Below are the code and all the weights of a small trained network. Each question names an input and a class and asks about switching units off, where a switched-off unit gives its printed mean instead of its output.

import numpy as np


def w(rows, s, z=0):
    codes = np.array(rows[::2]) - 128.0
    scale = np.full(codes.shape[1], s)
    scale[-1] = z or s
    return codes * scale


def norm(h):
    return h / np.sqrt((h * h).mean(-1, keepdims=True) + 1e-5)


def f(y):
    return y / 2 * (1 + np.tanh(0.7978845608 * (y + 0.044715 * y**3)))


def log_softmax(a):
    a = a - a.max(-1, keepdims=True)
    return a - np.log(np.exp(a).sum(-1, keepdims=True))


def net(x, mask):
    res = np.array(x, float).reshape(1, 8) / 4 @ E
    u = 0
    for l in range(4):
        y = f(norm(res) @ A[l][:, :-1].T + A[l][:, -1])
        res = res + np.where(mask[u : u + 4], y, B[l][:, -1]) @ B[l][:, :-1]
        u += 4
    return log_softmax(norm(res)[-1] @ U[:, :-1].T + U[:, -1])


A, B = {}, {}
E = w([
[119,125,116,134,140,113,120,135],'x0',
[118,131,107,129,127,113,116,126],'x1',
[142,118,117,139,144,116,126,171],'x2',
[134,121,169,136,136,160,139,124],'x3',
[125,133,134,126,125,139,127,118],'x4',
[199,224,73,173,150,204,118,84],'x5',
[95,67,34,192,104,201,121,168],'x6',
[82,139,192,145,82,100,27,255],'x7',
],0.0057)
A[0] = w([
[147,121,94,138,115,124,139,200,93],'0.n1',
[185,175,109,3,161,71,174,68,151],'0.n2',
[136,187,206,133,89,138,100,107,141],'0.n3',
[244,186,114,86,204,116,101,64,1],'0.n4',
],0.0062,0.0032)
B[0] = w([
[62,184,200,122,81,134,187,58,139],'0.n1',
[132,148,193,105,80,72,163,93,253],'0.n2',
[20,115,68,131,254,50,105,218,181],'0.n3',
[144,186,241,240,174,232,27,128,209],'0.n4',
],0.0064,0.0044)
A[1] = w([
[95,160,211,116,180,51,149,157,252],'1.n1',
[148,177,76,128,131,137,11,170,188],'1.n2',
[119,27,71,42,103,79,170,2,159],'1.n3',
[151,54,132,132,142,155,148,179,186],'1.n4',
],0.0064,0.0026)
B[1] = w([
[156,162,113,117,164,64,146,57,254],'1.n1',
[117,151,194,40,153,214,223,147,193],'1.n2',
[99,162,124,91,146,153,181,183,203],'1.n3',
[64,138,106,2,155,162,145,107,155],'1.n4',
],0.0079,0.006)
A[2] = w([
[118,121,129,190,58,199,165,87,1],'2.n1',
[2,101,213,189,52,38,111,179,106],'2.n2',
[95,132,90,109,150,136,100,92,48],'2.n3',
[38,41,165,92,105,127,34,117,110],'2.n4',
],0.0062,0.0023)
B[2] = w([
[101,152,2,106,120,90,108,183,170],'2.n1',
[195,134,59,122,104,140,56,144,252],'2.n2',
[201,193,89,206,162,105,131,173,108],'2.n3',
[114,128,135,126,104,235,84,161,192],'2.n4',
],0.0089,0.0025)
A[3] = w([
[88,105,208,123,93,10,2,146,46],'3.n1',
[105,210,72,177,131,210,164,162,88],'3.n2',
[98,63,76,107,152,77,154,75,169],'3.n3',
[66,112,90,76,96,175,164,177,6],'3.n4',
],0.0069,0.0018)
B[3] = w([
[228,1,24,89,161,153,190,99,204],'3.n1',
[116,89,80,141,159,66,210,122,252],'3.n2',
[76,113,161,97,144,106,173,140,160],'3.n3',
[138,107,189,192,47,133,122,169,221],'3.n4',
],0.0083,0.0046)
U = w([
[118,219,202,70,191,32,154,117,252],'0',
[198,75,19,124,199,100,167,115,253],'1',
[3,98,160,151,77,209,227,232,20],'2',
[80,104,156,103,52,204,25,226,17],'3',
[178,227,205,250,136,146,83,49,36],'4',
],0.0072,0.0018)

Each question gives the input, the list of numbers given to net, and the class t.
The units are the neurons (one row each of A and B). Each row of codes is followed by its name. A weight is (code - 128) times the scale printed after its matrix; where a second scale follows, it is the last column's (A, B and U).
mask holds one flag per neuron, layer by layer. A switched-off neuron (its flag False) gives its mean, the last column of its row in B, instead of its output. The means were averaged over made-up inputs and are rounded, as every weight is.
A unit's drop is (log p(t) with every unit on - log p(t) with that unit switched off) / (log p(t) with every unit on - log p(t) with every unit switched off).
The circuit of an input: a set's keep is (log p(t) with only the set's units on - log p(t) with every unit switched off) / (log p(t) with every unit on - log p(t) with every unit switched off). Starting from the 12 units with the biggest drops (on a tie, the unit counted first), units are removed one at a time, each time the one whose removal leaves the highest keep (on an exact tie, the one counted first), for as long as the keep stays at least 0.8.
circuit, biggest first: the units of the circuit, biggest drop first
most important unit: the unit with the biggest drop
k most important neurons: the k neurons with the biggest drops, biggest first
k most important neurons of layer l: the k neurons of layer l with the biggest drops, biggest first
input [-6,-6,-2,8,4,2,0,4], class 0: circuit, biggest first => (0.n3; 1.n1)
input [4,8,0,7,-3,0,3,-8], class 2: circuit, biggest first => (1.n3; 1.n1)
input [-4,1,-2,-7,-8,-7,5,1], class 3: most important unit => 2.n2
input [7,-3,5,-1,2,0,2,-4], class 2: 3 most important neurons => (1.n1; 0.n4; 1.n3)
input [-8,5,8,4,-3,-3,6,3], class 3: 2 most important neurons => (2.n2; 0.n1)
input [-6,5,4,-2,-7,7,2,8], class 2: circuit, biggest first => (1.n2; 3.n2)
input [2,5,8,-4,4,-8,-2,4], class 1: 2 most important neurons => (3.n1; 1.n1)
input [-1,8,-8,1,4,3,0,-2], class 4: 3 most important neurons => (0.n4; 1.n3; 0.n2)
input [-3,2,-8,1,1,2,-8,-4], class 4: 2 most important neurons => (0.n4; 3.n2)
input [-6,6,-3,-3,4,-5,4,2], class 3: 2 most important neurons => (2.n2; 1.n2)
input [2,-2,-2,-7,-5,4,1,3], class 2: 3 most important neurons => (1.n2; 1.n1; 0.n2)
input [6,6,7,6,2,-1,-1,4], class 1: 3 most important neurons => (3.n1; 0.n1; 1.n3)
input [0,4,3,-1,-8,0,-3,6], class 1: 3 most important neurons => (3.n1; 1.n3; 0.n4)
input [-8,2,2,1,-2,-6,8,6], class 3: circuit, biggest first => (2.n2)
input [-7,4,4,-7,1,-5,-3,2], class 1: 2 most important neurons => (3.n1; 1.n2)
input [3,-4,4,3,5,4,3,2], class 2: 2 most important neurons of layer 1 => (1.n1; 1.n2)
input [-1,5,4,-3,-8,-3,2,2], class 3: 2 most important neurons => (0.n2; 2.n4)
input [8,1,0,-1,7,8,4,7], class 2: 2 most important neurons of layer 1 => (1.n2; 1.n1)
input [6,-2,-4,-3,3,-1,3,0], class 2: 2 most important neurons of layer 1 => (1.n1; 1.n3)
input [8,3,-6,4,-3,1,-2,-7], class 4: circuit, biggest first => (0.n4; 3.n1)
input [-1,-8,-2,-1,7,5,0,-8], class 4: 2 most important neurons of layer 0 => (0.n4; 0.n2)
